Here is a tiny trained network, its code and every weight. The questions are about switching its units off for an input and a class, where a switched-off unit gives its printed mean instead of its output.

import numpy as np


def w(rows, s, z=0):
    codes = np.array(rows[::2]) - 128.0
    scale = np.full(codes.shape[1], s)
    scale[-1] = z or s
    return codes * scale


def f(y):
    return np.maximum(y, 0)


def log_softmax(a):
    a = a - a.max(-1, keepdims=True)
    return a - np.log(np.exp(a).sum(-1, keepdims=True))


def net(x, mask):
    res = np.array(x, float).reshape(1, 4) / 4 @ E
    y = f(res @ A[0][:, :-1].T + A[0][:, -1])
    res = res + np.where(mask, y, B[0][:, -1]) @ B[0][:, :-1]
    return log_softmax(res[-1] @ U[:, :-1].T + U[:, -1])


A, B = {}, {}
E = w([
[3,74,132,182,224,10,64,215],'x0',
[200,161,48,127,190,98,127,139],'x1',
[167,164,197,177,121,164,74,209],'x2',
[106,202,77,35,69,254,180,253],'x3',
],0.012)
A[0] = w([
[62,154,70,71,111,174,160,197,3],'N1',
[167,166,18,131,183,97,120,173,3],'N2',
[56,120,156,138,155,130,116,137,57],'N3',
[7,126,172,111,101,163,140,114,12],'N4',
[71,103,47,73,120,141,159,98,60],'N5',
[72,113,61,134,157,66,114,205,2],'N6',
[49,119,46,109,121,93,141,100,54],'N7',
[169,148,167,170,122,138,80,224,37],'N8',
],0.014,0.0041)
B[0] = w([
[144,97,114,168,150,72,86,10,249],'N1',
[117,25,172,116,13,134,85,221,204],'N2',
[194,135,103,116,97,164,105,76,189],'N3',
[149,55,141,120,43,117,111,240,190],'N4',
[113,206,158,142,197,146,164,183,195],'N5',
[170,164,98,115,87,166,162,56,228],'N6',
[76,178,151,123,223,135,139,165,190],'N7',
[53,187,123,105,234,120,188,151,209],'N8',
],0.013,0.02)
U = w([
[183,235,37,82,19,247,188,48,190],'0',
[76,42,83,254,200,3,58,17,52],'1',
[56,204,142,141,206,142,166,183,4],'2',
[104,49,126,138,47,131,114,215,235],'3',
],0.0087,0.0025)

Each question gives the input, the list of numbers given to net, and the class t.
The units are the neurons (one row each of A and B). Each row of codes is followed by its name. A weight is (code - 128) times the scale printed after its matrix; where a second scale follows, it is the last column's (A, B and U).
mask holds one flag per neuron, in row order. A switched-off neuron (its flag False) gives its mean, the last column of its row in B, instead of its output. The means were averaged over made-up inputs and are rounded, as every weight is.
A unit's drop is (log p(t) with every unit on - log p(t) with that unit switched off) / (log p(t) with every unit on - log p(t) with every unit switched off).
The circuit of an input: a set's keep is (log p(t) with only the set's units on - log p(t) with every unit switched off) / (log p(t) with every unit on - log p(t) with every unit switched off). Starting from all 8 units, units are removed one at a time, each time the one whose removal leaves the highest keep (on an exact tie, the one counted first), for as long as the keep stays at least 0.8.
units of the circuit, in order: the units of the circuit, biggest drop first
top k neurons: the k neurons with the biggest drops, biggest first
drop of u: that unit's drop, to one decimal
input [-7,5,-8,-2], class 2: units of the circuit, in order -> (N5, N6)
input [6,-7,6,-5], class 3: units of the circuit, in order -> (N1)
input [3,-5,-8,1], class 2: top 2 neurons -> (N7, N5)
input [-7,-8,3,7], class 3: top 3 neurons -> (N4, N6, N3)
input [6,4,-2,-3], class 0: top 2 neurons -> (N6, N1)
input [-4,4,-5,5], class 1: top 3 neurons -> (N1, N6, N8)
input [-1,8,8,2], class 2: top 3 neurons -> (N8, N4, N3)
input [-4,5,-4,1], class 3: units of the circuit, in order -> (N6, N2)
input [-6,-4,-7,-6], class 2: top 4 neurons -> (N1, N6, N3, N5)
input [-4,-4,-7,-4], class 2: units of the circuit, in order -> (N1, N6)
input [-2,7,7,0], class 2: top 2 neurons -> (N8, N4)
input [-6,-5,-4,8], class 1: top 2 neurons -> (N1, N6)
input [8,-6,5,6], class 0: top 2 neurons -> (N6, N3)
input [7,7,-2,-3], class 0: units of the circuit, in order -> (N6)
input [7,5,-1,8], class 1: top 2 neurons -> (N1, N7)
input [-7,8,-6,4], class 3: top 2 neurons -> (N2, N6)
input [7,-3,5,-3], class 0: units of the circuit, in order -> (N6, N3)
input [5,-8,-2,1], class 3: drop of N4 -> 5.8
input [-3,-6,-3,5], class 3: drop of N4 -> 1.4
input [5,6,-5,-4], class 3: units of the circuit, in order -> (N2)
input [-6,5,-8,3], class 2: drop of N5 -> 0.4
